Below is a small trained network, with its code and all its weights. Each question gives an input and a class and asks what happens when units are switched off, that is, made to give their printed mean instead of their output.

import numpy as np


def w(rows, s, z=0):
    codes = np.array(rows[::2]) - 128.0
    scale = np.full(codes.shape[1], s)
    scale[-1] = z or s
    return codes * scale


def norm(h):
    return h / np.sqrt((h * h).mean(-1, keepdims=True) + 1e-5)


def f(y):
    return y / 2 * (1 + np.tanh(0.7978845608 * (y + 0.044715 * y**3)))


def log_softmax(a):
    a = a - a.max(-1, keepdims=True)
    return a - np.log(np.exp(a).sum(-1, keepdims=True))


def net(x, mask):
    res = np.array(x, float).reshape(1, 3) / 4 @ E
    u = 0
    for l in range(2):
        y = f(norm(res) @ A[l][:, :-1].T + A[l][:, -1])
        res = res + np.where(mask[u : u + 11], y, B[l][:, -1]) @ B[l][:, :-1]
        u += 11
    return log_softmax(norm(res)[-1] @ U[:, :-1].T + U[:, -1])


A, B = {}, {}
E = w([
[211,96,29,63,199],'x0',
[95,214,156,91,200],'x1',
[138,243,26,36,2],'x2',
],0.0009)
A[0] = w([
[137,13,183,191,211,70],'0.n0',
[131,48,131,150,43,166],'0.n1',
[164,107,60,89,153,48],'0.n2',
[181,24,67,109,112,79],'0.n3',
[178,16,126,165,22,175],'0.n4',
[109,148,40,95,195,214],'0.n5',
[43,173,237,254,17,95],'0.n6',
[186,39,74,118,206,252],'0.n7',
[129,27,202,202,222,66],'0.n8',
[60,233,148,91,236,122],'0.n9',
[122,178,91,60,45,148],'0.n10',
],0.0031,0.0021)
B[0] = w([
[78,87,216,182,4,199],'0.n0',
[158,218,135,144,181,167],'0.n1',
[60,103,164,60,150,117],'0.n2',
[136,198,63,128,194,140],'0.n3',
[181,246,150,178,191,190],'0.n4',
[73,136,126,189,175,196],'0.n5',
[34,128,52,73,253,214],'0.n6',
[18,159,150,115,154,250],'0.n7',
[106,92,241,167,11,209],'0.n8',
[212,228,133,240,127,172],'0.n9',
[125,36,223,104,106,186],'0.n10',
],0.0032,0.0023)
A[1] = w([
[139,156,65,10,7,127],'1.n0',
[248,128,146,109,29,48],'1.n1',
[125,206,175,224,87,126],'1.n2',
[176,198,109,142,147,134],'1.n3',
[51,84,124,130,166,178],'1.n4',
[46,138,163,187,69,117],'1.n5',
[218,208,122,206,130,79],'1.n6',
[193,188,111,201,110,2],'1.n7',
[137,59,76,152,177,106],'1.n8',
[253,145,106,206,159,4],'1.n9',
[184,144,164,193,92,26],'1.n10',
],0.0037,0.0022)
B[1] = w([
[43,85,232,253,143,180],'1.n0',
[81,116,156,76,100,83],'1.n1',
[218,157,67,150,190,254],'1.n2',
[154,108,166,239,159,166],'1.n3',
[99,188,84,43,132,227],'1.n4',
[161,145,41,73,146,253],'1.n5',
[222,196,92,194,171,126],'1.n6',
[148,145,111,204,194,77],'1.n7',
[79,182,119,113,77,90],'1.n8',
[109,152,125,191,148,65],'1.n9',
[80,109,117,178,214,94],'1.n10',
],0.0032,0.0017)
U = w([
[7,55,249,212,45,252],'0',
[20,223,40,47,229,253],'1',
[201,240,54,219,234,253],'2',
[205,149,45,39,77,115],'3',
[246,43,82,111,37,3],'4',
[227,12,12,156,26,3],'5',
[253,19,43,132,38,3],'6',
],0.0042,0.0033)

Each question gives the input, the list of numbers given to net, and the class t.
The units are the neurons (one row each of A and B). Each row of codes is followed by its name. A weight is (code - 128) times the scale printed after its matrix; where a second scale follows, it is the last column's (A, B and U).
mask holds one flag per neuron, layer by layer. A switched-off neuron (its flag False) gives its mean, the last column of its row in B, instead of its output. The means were averaged over made-up inputs and are rounded, as every weight is.
A unit's drop is (log p(t) with every unit on - log p(t) with that unit switched off) / (log p(t) with every unit on - log p(t) with every unit switched off).
The circuit of an input: a set's keep is (log p(t) with only the set's units on - log p(t) with every unit switched off) / (log p(t) with every unit on - log p(t) with every unit switched off). Starting from the 12 units with the biggest drops (on a tie, the unit counted first), units are removed one at a time, each time the one whose removal leaves the highest keep (on an exact tie, the one counted first), for as long as the keep stays at least 0.8.
units of the circuit, in order: the units of the circuit, biggest drop first
top k neurons: the k neurons with the biggest drops, biggest first
k most important neurons of layer l: the k neurons of layer l with the biggest drops, biggest first
input [-5,-6,5], class 2: units of the circuit, in order -> (0.n4 0.n0)
input [-2,-5,-4], class 2: units of the circuit, in order -> (0.n4 1.n2)
input [-1,-2,5], class 0: top 3 neurons -> (1.n0 0.n10 0.n9)
input [-8,-7,0], class 1: units of the circuit, in order -> (0.n6)
input [7,2,7], class 0: units of the circuit, in order -> (1.n0 0.n10)
input [1,1,-1], class 3: top 3 neurons -> (1.n5 1.n0 0.n10)
input [-5,1,-4], class 1: top 4 neurons -> (0.n6 0.n10 1.n5 1.n0)
input [-6,8,5], class 2: top 2 neurons -> (0.n9 0.n7)
input [-7,-6,4], class 1: top 2 neurons -> (0.n6 0.n9)
input [6,-8,3], class 2: top 2 neurons -> (0.n4 0.n6)
input [4,7,-7], class 0: top 3 neurons -> (0.n8 0.n0 0.n4)
input [4,-6,3], class 2: top 3 neurons -> (0.n4 0.n6 1.n3)
input [5,0,-5], class 0: top 4 neurons -> (0.n0 0.n8 0.n6 0.n7)
input [-8,2,-4], class 1: units of the circuit, in order -> (0.n6 1.n0)
input [0,-5,-1], class 2: units of the circuit, in order -> (0.n4)
input [-2,-7,6], class 2: units of the circuit, in order -> (0.n4 1.n6)
input [7,-5,-8], class 0: top 3 neurons -> (0.n8 0.n0 0.n6)
input [-3,-5,3], class 2: top 3 neurons -> (0.n4 0.n7 0.n1)
input [-2,-8,6], class 2: top 3 neurons -> (0.n4 0.n1 1.n6)
input [-7,-5,-2], class 1: 2 most important neurons of layer 0 -> (0.n6 0.n9)
input [7,-8,4], class 2: 2 most important neurons of layer 0 -> (0.n4 0.n3)
input [6,-8,6], class 2: 3 most important neurons of layer 1 -> (1.n0 1.n3 1.n6)
input [-1,1,1], class 3: most important neuron of layer 1 -> (1.n0)
input [-8,-6,1], class 1: 2 most important neurons of layer 0 -> (0.n6 0.n9)
